Below are the code and all the weights of a small trained network. Each question names an input and a target symbol and asks about switching units off, where a switched-off unit gives its printed mean instead of its output.

import numpy as np


def w(rows, s, z=0):
    codes = np.array(rows[::2]) - 128.0
    scale = np.full(codes.shape[1], s)
    scale[-1] = z or s
    return codes * scale


def softmax(a):
    e = np.exp(a - a.max(-1, keepdims=True))
    return e / e.sum(-1, keepdims=True)


def log_softmax(a):
    a = a - a.max(-1, keepdims=True)
    return a - np.log(np.exp(a).sum(-1, keepdims=True))


def net(x, mask):
    ids = ['ΔΞΣΨαβεηθμτφω'.index(c) for c in x.split()]
    T = len(ids)
    res = E[ids] + P[:T]
    u = 0
    for l in range(2):
        r = res
        for j in range(3):
            rows = slice(4 * j, 4 * j + 4)
            q, k, v = (r @ M[l][rows].T for M in (Q, K, V))
            z = softmax(np.where(np.tri(T) > 0, q @ k.T / 4**0.5, -1e9)) @ v
            o = O[l][rows]
            res = res + np.where(mask[u + j], z, o[:, -1]) @ o[:, :-1]
        u += 3
    return log_softmax(res[-1] @ U[:, :-1].T + U[:, -1])


Q, K, V, O = {}, {}, {}, {}
E = w([
[243,136,79],'Δ',
[155,178,22],'Ξ',
[115,115,141],'Σ',
[116,111,144],'Ψ',
[53,137,175],'α',
[192,68,25],'β',
[130,187,153],'ε',
[146,140,251],'η',
[115,124,63],'θ',
[208,69,133],'μ',
[95,49,167],'τ',
[83,27,91],'φ',
[36,88,40],'ω',
],0.02)
P = w([
[234,243,39],'0',
[207,251,51],'1',
[221,224,64],'2',
[195,209,54],'3',
[199,213,59],'4',
[197,206,71],'5',
[190,179,66],'6',
[197,194,72],'7',
[197,217,62],'8',
[207,207,43],'9',
[201,225,57],'10',
],0.0019)
Q[0] = w([
[77,18,127],'L0H0',
[46,182,119],'L0H0',
[8,123,82],'L0H0',
[93,153,222],'L0H0',
[62,159,94],'L0H1',
[118,156,142],'L0H1',
[223,199,99],'L0H1',
[167,35,125],'L0H1',
[43,65,141],'L0H2',
[180,220,133],'L0H2',
[98,66,166],'L0H2',
[191,144,177],'L0H2',
],0.015)
K[0] = w([
[68,14,97],'L0H0',
[69,205,127],'L0H0',
[50,151,103],'L0H0',
[104,135,211],'L0H0',
[65,182,129],'L0H1',
[138,137,111],'L0H1',
[186,217,202],'L0H1',
[249,61,78],'L0H1',
[60,91,145],'L0H2',
[240,90,133],'L0H2',
[65,16,136],'L0H2',
[125,149,144],'L0H2',
],0.011)
V[0] = w([
[101,254,229],'L0H0',
[82,157,83],'L0H0',
[150,161,103],'L0H0',
[37,103,169],'L0H0',
[124,110,56],'L0H1',
[162,75,131],'L0H1',
[114,152,128],'L0H1',
[184,174,176],'L0H1',
[118,92,95],'L0H2',
[119,58,198],'L0H2',
[168,136,169],'L0H2',
[229,168,103],'L0H2',
],0.012)
O[0] = w([
[250,215,149,254],'L0H0',
[115,251,104,168],'L0H0',
[180,87,37,102],'L0H0',
[110,229,203,243],'L0H0',
[124,148,176,139],'L0H1',
[45,50,206,92],'L0H1',
[136,136,136,143],'L0H1',
[139,79,77,47],'L0H1',
[171,242,170,137],'L0H2',
[144,148,161,139],'L0H2',
[66,48,106,86],'L0H2',
[253,35,64,19],'L0H2',
],0.0058,0.0036)
Q[1] = w([
[73,136,85],'L1H0',
[92,170,102],'L1H0',
[115,153,67],'L1H0',
[153,145,182],'L1H0',
[203,104,226],'L1H1',
[141,88,181],'L1H1',
[254,125,183],'L1H1',
[216,164,95],'L1H1',
[243,114,6],'L1H2',
[50,173,8],'L1H2',
[110,126,114],'L1H2',
[129,136,148],'L1H2',
],0.0097)
K[1] = w([
[136,233,86],'L1H0',
[46,219,157],'L1H0',
[210,255,197],'L1H0',
[116,128,50],'L1H0',
[71,198,152],'L1H1',
[101,172,170],'L1H1',
[156,202,208],'L1H1',
[205,197,135],'L1H1',
[209,76,82],'L1H2',
[64,118,59],'L1H2',
[63,211,15],'L1H2',
[126,127,153],'L1H2',
],0.0094)
V[1] = w([
[176,225,32],'L1H0',
[200,14,254],'L1H0',
[83,87,180],'L1H0',
[109,142,98],'L1H0',
[198,62,249],'L1H1',
[215,154,170],'L1H1',
[134,100,145],'L1H1',
[124,146,99],'L1H1',
[55,73,156],'L1H2',
[101,99,219],'L1H2',
[204,201,114],'L1H2',
[134,139,116],'L1H2',
],0.0084)
O[1] = w([
[115,153,198,38],'L1H0',
[162,177,217,24],'L1H0',
[91,77,126,217],'L1H0',
[152,143,104,147],'L1H0',
[156,122,152,41],'L1H1',
[130,169,147,100],'L1H1',
[84,197,132,82],'L1H1',
[166,155,149,132],'L1H1',
[19,152,93,71],'L1H2',
[252,81,145,188],'L1H2',
[166,148,143,252],'L1H2',
[158,104,99,138],'L1H2',
],0.0032,0.0035)
U = w([
[175,101,80,93],'Δ',
[134,173,6,2],'Ξ',
[117,131,118,93],'Σ',
[123,122,113,181],'Ψ',
[121,204,178,140],'α',
[92,105,72,111],'β',
[205,170,82,216],'ε',
[190,105,205,59],'η',
[103,155,48,196],'θ',
[142,59,167,227],'μ',
[102,91,211,143],'τ',
[53,105,140,63],'φ',
[52,179,72,53],'ω',
],0.012,0.0081)

Each question gives the input, a string of symbols that net reads in full, and the target symbol t.
The units are the heads (4 rows each of Q, K, V and O). Each row of codes is followed by its name. A weight is (code - 128) times the scale printed after its matrix; where a second scale follows, it is the last column's (O and U).
mask holds one flag per head, layer by layer. A switched-off head (its flag False) gives its mean, the last column of its rows in O, instead of its output. The means were averaged over made-up inputs and are rounded, as every weight is.
A unit's drop is (log p(t) with every unit on - log p(t) with that unit switched off) / (log p(t) with every unit on - log p(t) with every unit switched off).
The circuit of an input: a set's keep is (log p(t) with only the set's units on - log p(t) with every unit switched off) / (log p(t) with every unit on - log p(t) with every unit switched off). Starting from all 6 units, units are removed one at a time, each time the one whose removal leaves the highest keep (on an exact tie, the one counted first), for as long as the keep stays at least 0.8.
units of the circuit, in order: the units of the circuit, biggest drop first
most important unit: the unit with the biggest drop
heads that matter: for each layer, one digit per head in row order, 1 if its drop is at least 0.15 and else 0, layers parted by /
drop when u is switched off: that unit's drop, to one decimal
input μ α μ Ψ, target μ: heads that matter : 110 / 000
input α α Ψ α β, target β: most important unit : L0H0
input μ θ μ Σ, target μ: units of the circuit, in order : [L0H0, L0H2]
input α α ε α α μ ε μ Δ φ, target φ: heads that matter : 100 / 000
input α η α α α α α α α α Ψ, target α: heads that matter : 101 / 000
input α α μ μ α β η μ μ α Ψ, target μ: units of the circuit, in order : [L0H0, L0H1, L1H2]
input μ β α μ τ Ψ, target τ: heads that matter : 011 / 000
input μ ε τ, target τ: units of the circuit, in order : [L0H2, L0H0, L0H1]
input α φ μ μ Ψ η, target η: heads that matter : 100 / 000
input Ψ ω α ω α φ, target ω: heads that matter : 101 / 000
input φ ε μ Ψ α α α ε τ, target τ: units of the circuit, in order : [L0H1, L0H0]
input μ ε μ ε μ Σ Σ, target μ: heads that matter : 111 / 000
input ε ε Ψ, target ε: heads that matter : 110 / 000
input α θ α α μ φ ε φ α τ, target φ: units of the circuit, in order : [L0H0]
input Σ α μ ε Ψ μ, target μ: heads that matter : 100 / 000
input α ε α Δ Ψ μ α α ε, target ε: heads that matter : 001 / 000
input α τ μ Ξ, target Ξ: heads that matter : 101 / 000
input μ α α β ε, target ε: drop when L1H1 is switched off : 0.0
input α α α Ψ, target α: drop when L0H2 is switched off : 0.3
input ε α α Ψ α α α α Δ, target Δ: drop when L0H0 is switched off : 0.7
